Below is a small trained network, with its code and all its weights. Each question gives an input and a class and asks what happens when units are switched off, that is, made to give their printed mean instead of their output.

import numpy as np


def w(rows, s, z=0):
    codes = np.array(rows[::2]) - 128.0
    scale = np.full(codes.shape[1], s)
    scale[-1] = z or s
    return codes * scale


def norm(h):
    return h / np.sqrt((h * h).mean(-1, keepdims=True) + 1e-5)


def f(y):
    return y / 2 * (1 + np.tanh(0.7978845608 * (y + 0.044715 * y**3)))


def log_softmax(a):
    a = a - a.max(-1, keepdims=True)
    return a - np.log(np.exp(a).sum(-1, keepdims=True))


def net(x, mask):
    res = np.array(x, float).reshape(1, 6) / 4 @ E
    u = 0
    for l in range(2):
        y = f(norm(res) @ A[l][:, :-1].T + A[l][:, -1])
        res = res + np.where(mask[u : u + 13], y, B[l][:, -1]) @ B[l][:, :-1]
        u += 13
    return log_softmax(norm(res)[-1] @ U[:, :-1].T + U[:, -1])


A, B = {}, {}
E = w([
[107,46,169,187,216,133],'x0',
[128,130,128,129,127,127],'x1',
[254,118,84,143,160,180],'x2',
[94,52,25,185,81,204],'x3',
[126,128,127,129,129,125],'x4',
[128,132,128,131,128,128],'x5',
],0.0048)
A[0] = w([
[180,110,141,119,147,131,138],'L0N0',
[19,79,69,145,61,127,65],'L0N1',
[85,93,52,148,90,170,119],'L0N2',
[149,226,115,68,73,99,94],'L0N3',
[81,79,104,185,164,145,2],'L0N4',
[47,178,207,126,110,42,117],'L0N5',
[114,125,133,139,129,133,90],'L0N6',
[95,98,36,107,2,166,78],'L0N7',
[84,71,105,178,157,156,19],'L0N8',
[195,130,91,145,93,177,88],'L0N9',
[67,160,107,103,35,107,30],'L0N10',
[97,110,164,158,149,124,96],'L0N11',
[141,119,126,124,140,106,122],'L0N12',
],0.006,0.0045)
B[0] = w([
[154,162,124,147,129,144,162],'L0N0',
[125,203,227,151,114,119,211],'L0N1',
[111,140,114,179,86,139,211],'L0N2',
[136,37,163,104,77,155,203],'L0N3',
[141,79,147,68,91,128,134],'L0N4',
[109,104,3,93,131,139,253],'L0N5',
[133,114,130,118,130,115,108],'L0N6',
[95,218,116,207,173,116,229],'L0N7',
[139,81,141,75,78,124,144],'L0N8',
[147,124,76,106,132,60,172],'L0N9',
[105,173,156,92,144,195,146],'L0N10',
[151,99,144,105,175,99,140],'L0N11',
[124,136,134,134,131,143,128],'L0N12',
],0.0061,0.0033)
A[1] = w([
[41,123,113,135,242,73,38],'L1N0',
[39,98,135,169,74,122,35],'L1N1',
[255,152,172,88,120,182,84],'L1N2',
[169,113,119,167,233,166,64],'L1N3',
[76,97,55,72,68,152,121],'L1N4',
[142,165,181,248,177,164,84],'L1N5',
[51,96,214,182,58,115,4],'L1N6',
[88,148,201,75,125,85,109],'L1N7',
[78,20,154,136,205,90,31],'L1N8',
[198,114,38,70,162,93,45],'L1N9',
[148,107,96,191,79,211,96],'L1N10',
[48,124,132,108,49,90,127],'L1N11',
[89,45,107,223,114,162,45],'L1N12',
],0.0062,0.0037)
B[1] = w([
[127,51,97,253,77,84,235],'L1N0',
[192,88,222,162,84,129,184],'L1N1',
[123,117,160,225,42,42,255],'L1N2',
[121,144,187,44,203,146,213],'L1N3',
[162,171,171,69,192,83,221],'L1N4',
[150,139,182,15,168,101,233],'L1N5',
[132,61,235,203,76,205,178],'L1N6',
[108,71,45,113,150,191,192],'L1N7',
[87,224,85,185,78,93,237],'L1N8',
[51,121,209,128,70,153,206],'L1N9',
[104,95,65,79,200,100,219],'L1N10',
[170,98,204,76,166,182,254],'L1N11',
[187,86,132,44,104,191,209],'L1N12',
],0.0054,0.0019)
U = w([
[95,146,136,1,127,125,252],'0',
[50,93,82,183,167,37,142],'1',
[203,153,168,158,8,44,117],'2',
[188,126,217,136,224,73,87],'3',
[47,239,170,167,81,194,95],'4',
[110,48,222,192,81,182,144],'5',
[172,202,4,170,122,141,130],'6',
[179,29,69,103,185,187,58],'7',
],0.016,0.0023)

Each question gives the input, the list of numbers given to net, and the class t.
The units are the neurons (one row each of A and B). Each row of codes is followed by its name. A weight is (code - 128) times the scale printed after its matrix; where a second scale follows, it is the last column's (A, B and U).
mask holds one flag per neuron, layer by layer. A switched-off neuron (its flag False) gives its mean, the last column of its row in B, instead of its output. The means were averaged over made-up inputs and are rounded, as every weight is.
A unit's drop is (log p(t) with every unit on - log p(t) with that unit switched off) / (log p(t) with every unit on - log p(t) with every unit switched off).
The circuit of an input: a set's keep is (log p(t) with only the set's units on - log p(t) with every unit switched off) / (log p(t) with every unit on - log p(t) with every unit switched off). Starting from the 12 units with the biggest drops (on a tie, the unit counted first), units are removed one at a time, each time the one whose removal leaves the highest keep (on an exact tie, the one counted first), for as long as the keep stays at least 0.8.
circuit, biggest first: the units of the circuit, biggest drop first
most important unit: the unit with the biggest drop
top k neurons: the k neurons with the biggest drops, biggest first
k most important neurons of layer l: the k neurons of layer l with the biggest drops, biggest first
drop of u: that unit's drop, to one decimal
input [4,7,1,0,-6,0], class 3: circuit, biggest first : L1N3
input [-1,-7,-6,7,-2,-5], class 4: 3 most important neurons of layer 0 : L0N7; L0N3; L0N1
input [5,-6,0,-3,2,-8], class 1: circuit, biggest first : L1N8; L0N1
input [-6,-4,4,0,2,2], class 2: 2 most important neurons of layer 1 : L1N2; L1N9
input [7,4,0,0,-5,-2], class 1: top 4 neurons : L1N8; L0N1; L1N11; L0N3
input [0,-2,-4,-2,8,-6], class 0: top 2 neurons : L0N5; L0N7
input [-1,-8,-2,6,-5,-6], class 4: top 2 neurons : L0N7; L0N3
input [-2,-2,6,0,0,1], class 2: top 4 neurons : L0N5; L1N2; L1N9; L0N7
input [1,0,-4,-2,4,-5], class 1: 3 most important neurons of layer 0 : L0N8; L0N3; L0N4
input [0,-5,0,6,-8,7], class 4: top 4 neurons : L0N7; L0N1; L0N3; L0N5
input [-8,3,-5,0,2,6], class 0: top 2 neurons : L0N3; L0N5
input [0,3,-3,-6,-5,6], class 0: 2 most important neurons of layer 0 : L0N7; L0N5
input [-4,8,0,3,-8,-8], class 4: 2 most important neurons of layer 0 : L0N5; L0N1
input [4,0,-5,1,4,1], class 5: 3 most important neurons of layer 1 : L1N11; L1N6; L1N1
input [7,5,2,2,0,4], class 7: most important neuron of layer 0 : L0N1
input [0,-1,6,-3,-6,-3], class 2: top 2 neurons : L1N2; L0N7
input [2,-3,0,-8,-6,1], class 1: 2 most important neurons of layer 0 : L0N5; L0N1
input [-3,-4,-4,8,2,5], class 4: drop of L0N7 : 0.6
input [-2,-1,2,-6,-8,-4], class 2: drop of L1N2 : 0.4
input [2,-7,0,-2,-2,7], class 1: most important unit : L1N0
input [-2,-8,8,-5,-2,3], class 2: drop of L1N2 : 0.6
input [-1,6,-1,-7,-8,-4], class 0: drop of L0N3 : 0.0
